Below are the code and all the weights of a small trained network. Each question names an input and a class and asks about switching units off, where a switched-off unit gives its printed mean instead of its output.

import numpy as np


def w(rows, s, z=0):
    codes = np.array(rows[::2]) - 128.0
    scale = np.full(codes.shape[1], s)
    scale[-1] = z or s
    return codes * scale


def norm(h):
    return h / np.sqrt((h * h).mean(-1, keepdims=True) + 1e-5)


def f(y):
    return y / 2 * (1 + np.tanh(0.7978845608 * (y + 0.044715 * y**3)))


def log_softmax(a):
    a = a - a.max(-1, keepdims=True)
    return a - np.log(np.exp(a).sum(-1, keepdims=True))


def net(x, mask):
    res = np.array(x, float).reshape(1, 5) / 4 @ E
    u = 0
    for l in range(2):
        y = f(norm(res) @ A[l][:, :-1].T + A[l][:, -1])
        res = res + np.where(mask[u : u + 7], y, B[l][:, -1]) @ B[l][:, :-1]
        u += 7
    return log_softmax(norm(res)[-1] @ U[:, :-1].T + U[:, -1])


A, B = {}, {}
E = w([
[139,150,207,187,255,121,155,99],'x0',
[140,96,76,172,161,65,172,169],'x1',
[151,166,141,116,131,153,97,113],'x2',
[71,103,133,110,151,55,53,160],'x3',
[87,89,104,211,110,150,81,101],'x4',
],0.0089)
A[0] = w([
[66,162,122,118,201,124,96,108,92],'0.n0',
[68,227,167,115,64,162,104,172,5],'0.n1',
[86,118,234,140,232,15,50,99,64],'0.n2',
[182,136,42,158,56,176,183,90,153],'0.n3',
[106,131,135,208,183,247,84,141,109],'0.n4',
[113,81,87,75,121,95,27,224,125],'0.n5',
[120,223,66,2,16,242,112,94,225],'0.n6',
],0.0066,0.0032)
B[0] = w([
[199,168,63,85,105,96,136,126,145],'0.n0',
[68,118,131,98,95,143,156,154,136],'0.n1',
[207,39,105,63,91,129,85,124,210],'0.n2',
[224,54,158,65,150,121,36,76,186],'0.n3',
[103,111,107,174,102,112,158,87,167],'0.n4',
[86,189,183,113,178,254,148,192,186],'0.n5',
[164,107,70,149,176,79,132,152,255],'0.n6',
],0.0071,0.008)
A[1] = w([
[169,84,133,206,125,147,32,176,197],'1.n0',
[70,200,97,137,141,155,34,213,165],'1.n1',
[46,93,195,111,244,152,90,79,109],'1.n2',
[145,93,105,62,154,130,209,118,253],'1.n3',
[130,165,168,207,204,181,169,109,220],'1.n4',
[121,97,127,160,143,175,207,1,128],'1.n5',
[142,135,158,133,177,135,167,107,100],'1.n6',
],0.0087,0.0026)
B[1] = w([
[111,82,52,171,97,166,139,28,253],'1.n0',
[77,170,219,196,130,142,157,187,221],'1.n1',
[184,99,86,132,86,100,132,122,185],'1.n2',
[211,254,192,88,168,103,30,116,246],'1.n3',
[10,179,154,112,79,104,220,140,210],'1.n4',
[36,122,107,101,99,41,188,127,219],'1.n5',
[228,193,225,43,97,141,230,53,167],'1.n6',
],0.0074,0.0058)
U = w([
[195,145,120,95,135,84,92,141,253],'0',
[119,36,52,145,140,163,122,56,189],'1',
[136,179,183,99,153,121,206,96,38],'2',
[78,144,109,176,78,62,199,67,25],'3',
[89,170,149,101,177,157,124,251,35],'4',
[57,119,140,235,82,172,111,174,103],'5',
],0.012,0.0027)

Each question gives the input, the list of numbers given to net, and the class t.
The units are the neurons (one row each of A and B). Each row of codes is followed by its name. A weight is (code - 128) times the scale printed after its matrix; where a second scale follows, it is the last column's (A, B and U).
mask holds one flag per neuron, layer by layer. A switched-off neuron (its flag False) gives its mean, the last column of its row in B, instead of its output. The means were averaged over made-up inputs and are rounded, as every weight is.
A unit's drop is (log p(t) with every unit on - log p(t) with that unit switched off) / (log p(t) with every unit on - log p(t) with every unit switched off).
The circuit of an input: a set's keep is (log p(t) with only the set's units on - log p(t) with every unit switched off) / (log p(t) with every unit on - log p(t) with every unit switched off). Starting from the 12 units with the biggest drops (on a tie, the unit counted first), units are removed one at a time, each time the one whose removal leaves the highest keep (on an exact tie, the one counted first), for as long as the keep stays at least 0.8.
circuit, biggest first: the units of the circuit, biggest drop first
unit that matters most: the unit with the biggest drop
top k neurons: the k neurons with the biggest drops, biggest first
top k neurons in layer l: the k neurons of layer l with the biggest drops, biggest first
input [-1,3,8,0,1], class 1: top neuron in layer 1	[1.n0]
input [-3,-7,-8,-7,-1], class 0: circuit, biggest first	[1.n3 0.n6]
input [7,3,-2,-1,5], class 3: top 2 neurons	[1.n4 0.n3]
input [-1,4,7,2,6], class 5: circuit, biggest first	[1.n1 0.n5]
input [-7,-2,-1,5,6], class 5: circuit, biggest first	[1.n1 0.n5]
input [-7,8,5,1,2], class 5: top 4 neurons	[0.n5 1.n1 0.n2 1.n0]
input [0,7,8,-5,2], class 1: top 3 neurons	[0.n3 1.n0 0.n5]
input [6,6,0,1,2], class 1: circuit, biggest first	[0.n2 1.n0]
input [-1,-2,-7,-7,0], class 0: circuit, biggest first	[1.n3 0.n3]
input [-8,5,-1,1,-2], class 4: top 3 neurons	[0.n5 0.n2 1.n1]
input [4,5,1,2,3], class 1: circuit, biggest first	[0.n2 1.n0]
input [-1,-5,3,6,-4], class 4: circuit, biggest first	[0.n5 1.n1]
input [-3,-8,3,6,3], class 5: circuit, biggest first	[1.n1 1.n3]
input [0,-2,-2,2,-2], class 4: circuit, biggest first	[0.n5]
input [-1,-4,-4,6,4], class 5: top 2 neurons	[1.n1 0.n5]
input [3,5,-4,5,4], class 1: top 2 neurons	[0.n2 1.n0]
input [-3,5,-6,2,-6], class 4: top 3 neurons	[0.n5 0.n2 0.n3]
input [-6,5,8,6,1], class 5: top 2 neurons	[1.n1 1.n3]
input [6,-5,-5,-3,1], class 3: circuit, biggest first	[1.n5 0.n4]
input [8,2,8,-1,7], class 3: unit that matters most	1.n4
input [-2,7,7,4,-8], class 4: top 2 neurons in layer 0	[0.n5 0.n3]
input [3,-6,-2,6,3], class 1: top 3 neurons	[0.n2 1.n3 1.n0]
input [-5,-2,3,3,7], class 5: top 2 neurons	[1.n1 0.n5]
input [5,2,8,1,4], class 1: top 2 neurons	[0.n2 0.n5]
input [-6,2,0,8,2], class 5: top 2 neurons	[1.n3 1.n1]
input [-1,6,1,7,-7], class 4: top 2 neurons	[0.n5 0.n3]
input [2,1,-1,2,1], class 1: circuit, biggest first	[1.n0]
